Here is a tiny trained network, its code and every weight. The questions are about switching its units off for an input and a target symbol, where a switched-off unit gives its printed mean instead of its output.

import numpy as np


def w(rows, s, z=0):
    codes = np.array(rows[::2]) - 128.0
    scale = np.full(codes.shape[1], s)
    scale[-1] = z or s
    return codes * scale


def norm(h):
    return h / np.sqrt((h * h).mean(-1, keepdims=True) + 1e-5)


def f(y):
    return y / 2 * (1 + np.tanh(0.7978845608 * (y + 0.044715 * y**3)))


def softmax(a):
    e = np.exp(a - a.max(-1, keepdims=True))
    return e / e.sum(-1, keepdims=True)


def log_softmax(a):
    a = a - a.max(-1, keepdims=True)
    return a - np.log(np.exp(a).sum(-1, keepdims=True))


def net(x, mask):
    ids = ['ΓΛΠαβδεζηθμξσφψω'.index(c) for c in x.split()]
    T = len(ids)
    res = E[ids] + P[:T]
    r = norm(res)
    for j in range(2):
        rows = slice(3 * j, 3 * j + 3)
        q, k, v = (r @ M[0][rows].T for M in (Q, K, V))
        z = softmax(np.where(np.tri(T) > 0, q @ k.T / 3**0.5, -1e9)) @ v
        o = O[0][rows]
        res = res + np.where(mask[j], z, o[:, -1]) @ o[:, :-1]
    y = f(norm(res) @ A[0][:, :-1].T + A[0][:, -1])
    res = res + np.where(mask[2:18], y, B[0][:, -1]) @ B[0][:, :-1]
    return log_softmax(norm(res)[-1] @ U[:, :-1].T + U[:, -1])


Q, K, V, O, A, B = {}, {}, {}, {}, {}, {}
E = w([
[131,98,134],'Γ',
[139,99,92],'Λ',
[145,115,86],'Π',
[127,91,102],'α',
[126,106,85],'β',
[86,147,175],'δ',
[159,107,106],'ε',
[132,93,128],'ζ',
[132,130,89],'η',
[91,99,97],'θ',
[132,144,84],'μ',
[164,110,102],'ξ',
[95,167,168],'σ',
[69,185,224],'φ',
[1,189,2],'ψ',
[220,175,110],'ω',
],0.015)
P = w([
[114,97,124],'0',
[197,11,172],'1',
[124,159,106],'2',
[204,27,220],'3',
[2,67,161],'4',
[253,57,208],'5',
],0.0097)
Q[0] = w([
[172,1,108],'h0',
[72,134,179],'h0',
[63,107,107],'h0',
[153,30,145],'h1',
[250,169,147],'h1',
[86,205,50],'h1',
],0.0085)
K[0] = w([
[79,163,131],'h0',
[139,254,129],'h0',
[183,154,88],'h0',
[187,236,171],'h1',
[156,57,232],'h1',
[5,117,72],'h1',
],0.0091)
V[0] = w([
[41,34,132],'h0',
[168,120,178],'h0',
[185,96,220],'h0',
[90,194,189],'h1',
[9,97,147],'h1',
[208,79,140],'h1',
],0.015)
O[0] = w([
[79,92,230,254],'h0',
[178,32,105,111],'h0',
[159,8,86,120],'h0',
[234,129,140,16],'h1',
[124,72,227,120],'h1',
[102,104,55,214],'h1',
],0.013,0.0096)
A[0] = w([
[41,118,119,74],'n0',
[91,181,75,152],'n1',
[81,217,215,182],'n2',
[156,86,70,146],'n3',
[97,97,90,126],'n4',
[69,233,187,190],'n5',
[190,169,153,235],'n6',
[139,17,135,189],'n7',
[194,142,134,254],'n8',
[147,110,109,110],'n9',
[138,189,112,176],'n10',
[87,148,121,62],'n11',
[226,173,204,211],'n12',
[117,206,110,190],'n13',
[91,161,137,71],'n14',
[53,177,255,136],'n15',
],0.0085,0.0076)
B[0] = w([
[110,126,107,176],'n0',
[186,137,167,167],'n1',
[185,150,113,227],'n2',
[145,138,86,148],'n3',
[139,54,85,169],'n4',
[188,144,132,232],'n5',
[246,149,62,152],'n6',
[184,108,96,253],'n7',
[254,144,111,173],'n8',
[123,136,151,116],'n9',
[203,152,87,136],'n10',
[101,116,120,117],'n11',
[201,123,96,147],'n12',
[160,126,122,162],'n13',
[99,138,158,119],'n14',
[184,190,137,252],'n15',
],0.0097,0.0062)
U = w([
[70,58,181,57],'Γ',
[49,142,154,74],'Λ',
[81,208,84,219],'Π',
[43,121,202,203],'α',
[75,172,161,17],'β',
[191,75,123,192],'δ',
[87,130,76,139],'ε',
[54,70,174,36],'ζ',
[139,212,114,253],'η',
[103,128,162,227],'θ',
[156,211,84,32],'μ',
[74,139,82,140],'ξ',
[224,113,129,150],'σ',
[167,83,160,48],'φ',
[131,163,128,160],'ψ',
[201,175,6,43],'ω',
],0.018,0.0051)

Each question gives the input, a string of symbols that net reads in full, and the target symbol t.
The units are the heads (3 rows each of Q, K, V and O) and the neurons (one row each of A and B). Each row of codes is followed by its name. A weight is (code - 128) times the scale printed after its matrix; where a second scale follows, it is the last column's (O, A, B and U).
mask holds one flag per unit, heads first, then neurons. A switched-off unit (its flag False) gives its mean, the last column of its rows in O or B, instead of its output. The means were averaged over made-up inputs and are rounded, as every weight is.
A unit's drop is (log p(t) with every unit on - log p(t) with that unit switched off) / (log p(t) with every unit on - log p(t) with every unit switched off).
The circuit of an input: a set's keep is (log p(t) with only the set's units on - log p(t) with every unit switched off) / (log p(t) with every unit on - log p(t) with every unit switched off). Starting from the 12 units with the biggest drops (on a tie, the unit counted first), units are removed one at a time, each time the one whose removal leaves the highest keep (on an exact tie, the one counted first), for as long as the keep stays at least 0.8.
units of the circuit, in order: the units of the circuit, biggest drop first
most important unit: the unit with the biggest drop
k most important neurons: the k neurons with the biggest drops, biggest first
heads that matter: for each layer, one digit per head in row order, 1 if its drop is at least 0.15 and else 0, layers parted by /
drop when u is switched off: that unit's drop, to one decimal
input α ξ σ α η, target σ: most important unit	h1
input α α η β α, target η: units of the circuit, in order	[h0, h1]
input θ θ α Λ, target α: heads that matter	10
input σ β σ α Π, target σ: heads that matter	01
input Π α Π Π ε, target Π: heads that matter	10
input Π η Λ, target Π: heads that matter	11
input α σ ω α, target ω: heads that matter	01
input Π η Π Π σ, target Π: heads that matter	10
input ζ φ η ε ψ, target η: 3 most important neurons	[n15, n2, n5]
input α ω Π φ, target ω: units of the circuit, in order	[h1, h0]
input η ε θ, target η: units of the circuit, in order	[h0, n5]
input δ δ Π Π ε, target Π: units of the circuit, in order	[h1, h0]
input η ζ δ, target η: 2 most important neurons	[n15, n2]
input ω θ σ, target ω: units of the circuit, in order	[h0]
input β Γ Π ε β, target Π: drop when h0 is switched off	0.7
input ψ Γ ε μ, target Π: drop when h0 is switched off	0.2
input Γ σ ζ δ, target δ: drop when h1 is switched off	0.3
